Here is a tiny trained network, its code and every weight. The questions are about switching its units off for an input and a target symbol, where a switched-off unit gives its printed mean instead of its output.

import numpy as np


def w(rows, s, z=0):
    codes = np.array(rows[::2]) - 128.0
    scale = np.full(codes.shape[1], s)
    scale[-1] = z or s
    return codes * scale


def norm(h):
    return h / np.sqrt((h * h).mean(-1, keepdims=True) + 1e-5)


def softmax(a):
    e = np.exp(a - a.max(-1, keepdims=True))
    return e / e.sum(-1, keepdims=True)


def log_softmax(a):
    a = a - a.max(-1, keepdims=True)
    return a - np.log(np.exp(a).sum(-1, keepdims=True))


def net(x, mask):
    ids = ['ΣΦΨΩβγδηθλμ'.index(c) for c in x.split()]
    T = len(ids)
    res = E[ids] + P[:T]
    u = 0
    for l in range(2):
        r = norm(res)
        for j in range(3):
            rows = slice(3 * j, 3 * j + 3)
            q, k, v = (r @ M[l][rows].T for M in (Q, K, V))
            z = softmax(np.where(np.tri(T) > 0, q @ k.T / 3**0.5, -1e9)) @ v
            o = O[l][rows]
            res = res + np.where(mask[u + j], z, o[:, -1]) @ o[:, :-1]
        u += 3
    return log_softmax(norm(res)[-1] @ U[:, :-1].T + U[:, -1])


Q, K, V, O = {}, {}, {}, {}
E = w([
[5,87,163,135],'Σ',
[174,109,129,162],'Φ',
[130,187,85,132],'Ψ',
[109,131,151,139],'Ω',
[102,89,137,135],'β',
[133,137,140,171],'γ',
[167,150,115,84],'δ',
[134,131,171,147],'η',
[155,132,199,94],'θ',
[92,150,150,124],'λ',
[147,171,148,137],'μ',
],0.029)
P = w([
[171,2,80,140],'0',
[70,114,142,98],'1',
[93,124,150,107],'2',
[118,125,150,120],'3',
[131,136,154,125],'4',
[143,146,161,129],'5',
[158,153,166,134],'6',
[173,164,173,139],'7',
[178,181,180,140],'8',
],0.0077)
Q[0] = w([
[182,230,189,173],'0.h1',
[63,5,33,85],'0.h1',
[176,158,180,91],'0.h1',
[95,118,30,128],'0.h2',
[116,98,155,95],'0.h2',
[95,140,62,127],'0.h2',
[168,139,168,107],'0.h3',
[90,159,187,136],'0.h3',
[23,102,150,112],'0.h3',
],0.022)
K[0] = w([
[196,239,157,156],'0.h1',
[33,6,61,102],'0.h1',
[194,206,197,88],'0.h1',
[101,195,116,79],'0.h2',
[186,130,165,120],'0.h2',
[114,162,80,77],'0.h2',
[195,127,151,167],'0.h3',
[91,94,194,149],'0.h3',
[29,41,129,103],'0.h3',
],0.018)
V[0] = w([
[143,110,19,30],'0.h1',
[138,180,188,46],'0.h1',
[79,199,62,226],'0.h1',
[119,165,127,209],'0.h2',
[142,180,195,162],'0.h2',
[110,8,177,146],'0.h2',
[130,60,126,141],'0.h3',
[117,124,136,70],'0.h3',
[95,148,113,190],'0.h3',
],0.013)
O[0] = w([
[115,201,97,67,5],'0.h1',
[195,152,186,96,173],'0.h1',
[89,211,87,248,149],'0.h1',
[148,124,158,162,191],'0.h2',
[150,201,176,130,181],'0.h2',
[140,121,68,122,185],'0.h2',
[114,81,89,96,125],'0.h3',
[188,117,122,151,101],'0.h3',
[119,114,150,67,150],'0.h3',
],0.014,0.011)
Q[1] = w([
[73,88,152,140],'1.h1',
[86,146,214,77],'1.h1',
[150,156,37,138],'1.h1',
[250,94,130,179],'1.h2',
[76,196,68,118],'1.h2',
[76,237,111,81],'1.h2',
[130,167,47,142],'1.h3',
[202,53,171,90],'1.h3',
[61,180,68,62],'1.h3',
],0.015)
K[1] = w([
[117,160,72,86],'1.h1',
[164,140,108,169],'1.h1',
[138,85,124,103],'1.h1',
[158,92,180,213],'1.h2',
[53,113,111,87],'1.h2',
[41,124,145,53],'1.h2',
[110,116,191,150],'1.h3',
[182,105,63,84],'1.h3',
[119,120,254,115],'1.h3',
],0.019)
V[1] = w([
[93,126,132,82],'1.h1',
[53,113,245,146],'1.h1',
[194,129,51,164],'1.h1',
[174,184,151,205],'1.h2',
[161,101,56,156],'1.h2',
[95,133,140,168],'1.h2',
[116,134,92,107],'1.h3',
[146,81,99,38],'1.h3',
[40,106,69,136],'1.h3',
],0.012)
O[1] = w([
[111,86,97,104,88],'1.h1',
[7,78,145,115,195],'1.h1',
[218,183,130,197,128],'1.h1',
[150,112,47,102,253],'1.h2',
[91,207,141,88,133],'1.h2',
[111,101,75,153,173],'1.h2',
[99,121,132,95,126],'1.h3',
[155,146,49,177,121],'1.h3',
[200,101,125,125,169],'1.h3',
],0.013,0.0073)
U = w([
[132,143,132,118,77],'Σ',
[135,142,105,126,80],'Φ',
[163,89,199,59,96],'Ψ',
[126,104,66,90,191],'Ω',
[152,198,105,50,243],'β',
[183,56,189,145,1],'γ',
[95,126,104,250,23],'δ',
[139,154,107,129,88],'η',
[81,225,121,131,230],'θ',
[135,127,114,126,80],'λ',
[46,99,148,87,201],'μ',
],0.015,0.0062)

Each question gives the input, a string of symbols that net reads in full, and the target symbol t.
The units are the heads (3 rows each of Q, K, V and O). Each row of codes is followed by its name. A weight is (code - 128) times the scale printed after its matrix; where a second scale follows, it is the last column's (O and U).
mask holds one flag per head, layer by layer. A switched-off head (its flag False) gives its mean, the last column of its rows in O, instead of its output. The means were averaged over made-up inputs and are rounded, as every weight is.
A unit's drop is (log p(t) with every unit on - log p(t) with that unit switched off) / (log p(t) with every unit on - log p(t) with every unit switched off).
The circuit of an input: a set's keep is (log p(t) with only the set's units on - log p(t) with every unit switched off) / (log p(t) with every unit on - log p(t) with every unit switched off). Starting from all 6 units, units are removed one at a time, each time the one whose removal leaves the highest keep (on an exact tie, the one counted first), for as long as the keep stays at least 0.8.
units of the circuit, in order: the units of the circuit, biggest drop first
unit that matters most: the unit with the biggest drop
heads that matter: for each layer, one digit per head in row order, 1 if its drop is at least 0.15 and else 0, layers parted by /
drop of u: that unit's drop, to one decimal
input μ β θ Ω γ γ Ω β, target μ: heads that matter : 010 / 100
input Ψ Ω μ γ β Ψ, target γ: unit that matters most : 0.h1
input Φ Ω β γ γ Φ, target δ: heads that matter : 100 / 000
input Ω δ δ Ω γ β, target Ω: heads that matter : 100 / 000
input Σ θ β β δ θ Φ, target Ψ: heads that matter : 100 / 010
input γ γ γ Ψ, target θ: heads that matter : 100 / 000
input μ λ η Φ δ η Σ θ η, target μ: heads that matter : 000 / 100
input μ θ γ Ω γ η Φ γ β, target μ: heads that matter : 000 / 100
input δ δ Φ, target β: heads that matter : 100 / 000
input δ Ψ δ θ γ η δ Ω, target β: heads that matter : 100 / 001
input δ Ψ γ γ Ψ μ η, target δ: units of the circuit, in order : [1.h3; 0.h2; 1.h1]
input μ Ω η η θ γ γ, target μ: heads that matter : 000 / 101
input μ η Φ γ η γ β Ω, target μ: heads that matter : 010 / 100
input Ψ Ω β δ Ψ Ω, target θ: units of the circuit, in order : [0.h1]
input Φ μ γ β μ λ, target Ω: units of the circuit, in order : [0.h2; 1.h2]
input Ψ η δ β Φ, target Ω: units of the circuit, in order : [0.h2; 0.h1; 1.h3; 1.h1]
input θ δ Ω Ψ Ω, target θ: heads that matter : 000 / 000
input μ η Ω Φ, target μ: heads that matter : 000 / 100
input μ λ β Σ θ, target μ: units of the circuit, in order : [1.h1; 0.h2]
input δ δ β, target Ω: unit that matters most : 1.h3
input Ω Σ δ Ψ η μ Ω, target Ω: heads that matter : 010 / 000
input γ γ μ λ γ, target γ: units of the circuit, in order : [0.h1; 1.h3]
input μ β γ γ λ γ δ η γ, target μ: drop of 1.h1 : 0.7
input γ Σ Ψ Ψ Φ δ, target β: drop of 1.h2 : 0.0
input Φ δ θ β Ω θ Φ, target Ψ: drop of 0.h3 : 0.0
input μ Φ δ Ω η, target μ: drop of 1.h2 : 0.1
input δ γ γ γ δ Ω, target β: units of the circuit, in order : [0.h1]
